Below are the code and all the weights of a small trained network. Each question names an input and a target symbol and asks about switching units off, where a switched-off unit gives its printed mean instead of its output.

import numpy as np


def w(rows, s, z=0):
    codes = np.array(rows[::2]) - 128.0
    scale = np.full(codes.shape[1], s)
    scale[-1] = z or s
    return codes * scale


def f(y):
    return np.maximum(y, 0)


def softmax(a):
    e = np.exp(a - a.max(-1, keepdims=True))
    return e / e.sum(-1, keepdims=True)


def log_softmax(a):
    a = a - a.max(-1, keepdims=True)
    return a - np.log(np.exp(a).sum(-1, keepdims=True))


def net(x, mask):
    ids = ['αβγεηθλπστφψω'.index(c) for c in x.split()]
    T = len(ids)
    res = E[ids] + P[:T]
    u = 0
    for l in range(2):
        r = res
        for j in range(2):
            rows = slice(2 * j, 2 * j + 2)
            q, k, v = (r @ M[l][rows].T for M in (Q, K, V))
            z = softmax(np.where(np.tri(T) > 0, q @ k.T / 2**0.5, -1e9)) @ v
            o = O[l][rows]
            res = res + np.where(mask[u + j], z, o[:, -1]) @ o[:, :-1]
        u += 2
        y = f(res @ A[l][:, :-1].T + A[l][:, -1])
        res = res + np.where(mask[u : u + 16], y, B[l][:, -1]) @ B[l][:, :-1]
        u += 16
    return log_softmax(res[-1] @ U[:, :-1].T + U[:, -1])


Q, K, V, O, A, B = {}, {}, {}, {}, {}, {}
E = w([
[201,208,118,47,127],'α',
[246,164,94,175,151],'β',
[91,84,152,163,212],'γ',
[89,248,113,154,153],'ε',
[161,149,147,139,139],'η',
[200,163,80,126,212],'θ',
[168,126,100,172,202],'λ',
[126,167,126,157,17],'π',
[179,177,75,165,92],'σ',
[58,118,106,113,174],'τ',
[51,133,115,109,55],'φ',
[102,79,144,190,137],'ψ',
[111,162,132,43,164],'ω',
],0.015)
P = w([
[14,133,2,119,155],'0',
[110,97,96,139,155],'1',
[111,107,110,140,141],'2',
[112,111,126,147,138],'3',
[115,114,135,142,134],'4',
[120,115,148,141,131],'5',
[122,127,159,139,126],'6',
[122,134,171,143,118],'7',
[118,145,181,144,115],'8',
[128,139,190,148,95],'9',
],0.01)
Q[0] = w([
[142,90,112,137,165],'0.h1',
[251,205,85,78,102],'0.h1',
[118,136,81,186,171],'0.h2',
[192,53,89,74,99],'0.h2',
],0.021)
K[0] = w([
[143,131,149,86,162],'0.h1',
[171,61,5,143,161],'0.h1',
[94,173,98,189,95],'0.h2',
[126,81,44,121,124],'0.h2',
],0.021)
V[0] = w([
[83,235,168,157,172],'0.h1',
[126,132,129,119,129],'0.h1',
[76,254,232,136,101],'0.h2',
[159,118,110,90,132],'0.h2',
],0.0088)
O[0] = w([
[200,50,84,60,98,231],'0.h1',
[126,128,129,123,130,103],'0.h1',
[244,3,139,95,119,240],'0.h2',
[106,164,158,120,119,1],'0.h2',
],0.0059,0.0011)
A[0] = w([
[82,145,142,50,54,48],'0.n1',
[167,100,113,225,78,56],'0.n2',
[141,142,152,57,143,49],'0.n3',
[178,139,117,130,121,4],'0.n4',
[158,152,173,197,130,78],'0.n5',
[168,157,181,202,144,30],'0.n6',
[73,67,246,132,162,46],'0.n7',
[141,186,103,103,146,71],'0.n8',
[150,169,160,107,120,83],'0.n9',
[52,145,186,134,101,119],'0.n10',
[47,127,67,69,1,143],'0.n11',
[93,208,214,113,187,89],'0.n12',
[141,53,134,135,153,64],'0.n13',
[178,148,152,126,217,19],'0.n14',
[88,174,182,112,98,149],'0.n15',
[98,130,125,88,63,53],'0.n16',
],0.0074,0.0029)
B[0] = w([
[94,154,188,146,121,171],'0.n1',
[115,162,105,76,179,206],'0.n2',
[84,188,140,78,147,136],'0.n3',
[113,146,134,130,155,139],'0.n4',
[132,82,119,108,148,168],'0.n5',
[113,95,116,118,141,156],'0.n6',
[84,111,83,107,125,157],'0.n7',
[111,121,92,117,86,146],'0.n8',
[125,86,127,113,124,138],'0.n9',
[175,95,104,120,130,176],'0.n10',
[247,94,107,124,223,253],'0.n11',
[171,84,118,91,132,140],'0.n12',
[141,223,106,76,92,153],'0.n13',
[91,119,113,149,45,160],'0.n14',
[145,82,111,110,107,175],'0.n15',
[118,180,176,125,171,164],'0.n16',
],0.012,0.005)
Q[1] = w([
[78,153,169,88,68],'1.h1',
[13,41,106,10,121],'1.h1',
[206,163,111,163,203],'1.h2',
[232,178,146,253,143],'1.h2',
],0.033)
K[1] = w([
[90,112,193,155,49],'1.h1',
[178,108,252,85,88],'1.h1',
[121,167,40,100,188],'1.h2',
[82,142,28,183,169],'1.h2',
],0.032)
V[1] = w([
[22,71,63,168,94],'1.h1',
[38,143,197,46,234],'1.h1',
[97,218,174,243,130],'1.h2',
[116,252,46,48,40],'1.h2',
],0.016)
O[1] = w([
[205,83,97,75,88,52],'1.h1',
[22,85,92,76,43,136],'1.h1',
[132,148,67,220,73,7],'1.h2',
[123,245,113,92,80,157],'1.h2',
],0.012,0.014)
A[1] = w([
[185,106,58,253,40,138],'1.n1',
[179,133,166,219,27,55],'1.n2',
[248,56,136,158,49,217],'1.n3',
[203,78,71,126,218,58],'1.n4',
[172,180,143,199,187,175],'1.n5',
[95,35,102,144,144,94],'1.n6',
[157,26,70,101,105,3],'1.n7',
[83,213,122,154,76,37],'1.n8',
[154,50,194,190,164,88],'1.n9',
[163,188,205,233,30,83],'1.n10',
[19,165,141,239,136,70],'1.n11',
[165,13,105,254,72,120],'1.n12',
[152,160,86,148,24,77],'1.n13',
[126,165,233,200,119,57],'1.n14',
[73,180,77,92,211,132],'1.n15',
[47,119,139,246,52,107],'1.n16',
],0.0063,0.0045)
B[1] = w([
[88,113,185,148,209,176],'1.n1',
[145,103,134,171,171,152],'1.n2',
[68,150,107,145,142,190],'1.n3',
[86,158,160,85,97,213],'1.n4',
[133,60,110,183,60,251],'1.n5',
[167,180,127,76,132,171],'1.n6',
[158,86,96,250,141,179],'1.n7',
[160,119,153,134,168,183],'1.n8',
[99,168,96,99,156,231],'1.n9',
[182,144,125,159,103,161],'1.n10',
[148,132,151,71,145,171],'1.n11',
[157,200,137,122,42,155],'1.n12',
[103,94,93,46,140,181],'1.n13',
[127,113,91,172,109,191],'1.n14',
[152,116,152,173,88,243],'1.n15',
[91,155,166,85,146,132],'1.n16',
],0.016,0.014)
U = w([
[93,242,192,137,137,71],'α',
[157,179,111,147,213,118],'β',
[86,122,91,144,78,86],'γ',
[169,119,225,95,137,70],'ε',
[96,165,142,118,145,237],'η',
[115,177,104,86,126,169],'θ',
[23,155,58,133,194,69],'λ',
[39,111,216,217,165,252],'π',
[149,136,182,140,53,92],'σ',
[152,17,142,84,140,102],'τ',
[56,174,144,113,231,29],'φ',
[17,253,88,178,124,121],'ψ',
[31,133,164,108,77,167],'ω',
],0.0051,0.0034)

Each question gives the input, a string of symbols that net reads in full, and the target symbol t.
The units are the heads (2 rows each of Q, K, V and O) and the neurons (one row each of A and B). Each row of codes is followed by its name. A weight is (code - 128) times the scale printed after its matrix; where a second scale follows, it is the last column's (O, A, B and U).
mask holds one flag per unit, layer by layer, with each layer's heads first. A switched-off unit (its flag False) gives its mean, the last column of its rows in O or B, instead of its output. The means were averaged over made-up inputs and are rounded, as every weight is.
A unit's drop is (log p(t) with every unit on - log p(t) with that unit switched off) / (log p(t) with every unit on - log p(t) with every unit switched off).
The circuit of an input: a set's keep is (log p(t) with only the set's units on - log p(t) with every unit switched off) / (log p(t) with every unit on - log p(t) with every unit switched off). Starting from the 12 units with the biggest drops (on a tie, the unit counted first), units are removed one at a time, each time the one whose removal leaves the highest keep (on an exact tie, the one counted first), for as long as the keep stays at least 0.8.
units of the circuit, in order: the units of the circuit, biggest drop first
most important unit: the unit with the biggest drop
k most important neurons: the k neurons with the biggest drops, biggest first
k most important neurons of layer l: the k neurons of layer l with the biggest drops, biggest first
heads that matter: for each layer, one digit per head in row order, 1 if its drop is at least 0.15 and else 0, layers parted by /
input ε φ ψ γ γ, target φ: units of the circuit, in order -> (1.h2 0.n11 1.n9 1.n5)
input α β θ π ω θ, target α: most important unit -> 0.n11
input θ π π θ π τ σ, target θ: 2 most important neurons of layer 1 -> (1.n13 1.n5)
input π β π β π τ θ, target π: units of the circuit, in order -> (1.h1 1.h2)
input π θ ω σ η ω τ σ τ, target ω: heads that matter -> 00 / 10
input β η φ β ψ, target φ: 2 most important neurons -> (0.n11 0.n1)
input π ψ ω π π π π τ φ, target π: 2 most important neurons of layer 0 -> (0.n11 0.n16)
input π β θ, target π: units of the circuit, in order -> (1.h1 1.n5 0.n11)
input φ ω τ λ τ β π π β θ, target φ: units of the circuit, in order -> (1.h2 0.n11 1.n9 1.n5)
input α β λ, target α: heads that matter -> 00 / 01
input π β π ψ σ ε ω γ, target ω: units of the circuit, in order -> (1.h1 0.n11)
input τ π λ β π τ ε, target τ: heads that matter -> 01 / 11
input τ β λ ψ λ, target τ: heads that matter -> 00 / 11
input θ β β, target θ: most important neuron -> (1.n13)
input α β θ π ω ψ α π β β, target α: heads that matter -> 00 / 01
input φ τ σ ω τ η ψ π β π, target φ: heads that matter -> 00 / 01
input ψ β π θ ψ β ψ π σ, target ψ: heads that matter -> 01 / 11
input π λ β π β π φ φ τ ψ, target φ: heads that matter -> 00 / 11
input π θ π π β β, target π: 2 most important neurons of layer 0 -> (0.n11 0.n2)
input θ π φ σ ω β φ λ π π, target θ: heads that matter -> 01 / 11
input φ β ψ ψ π π π π, target φ: most important unit -> 1.h2
input β σ θ η β ε π ε, target β: heads that matter -> 01 / 11
input ψ π β ε γ λ, target ψ: 2 most important neurons -> (1.n3 1.n12)
input π π τ π θ π β β, target π: 2 most important neurons -> (0.n11 1.n5)
input ω π ε π ψ ω θ ω, target ω: 2 most important neurons -> (0.n3 0.n11)
input ψ θ τ π, target ψ: 2 most important neurons of layer 0 -> (0.n11 0.n2)
input γ β σ φ ψ π ψ π, target γ: 2 most important neurons -> (1.n7 1.n3)
input π π π φ, target π: 2 most important neurons of layer 1 -> (1.n5 1.n13)
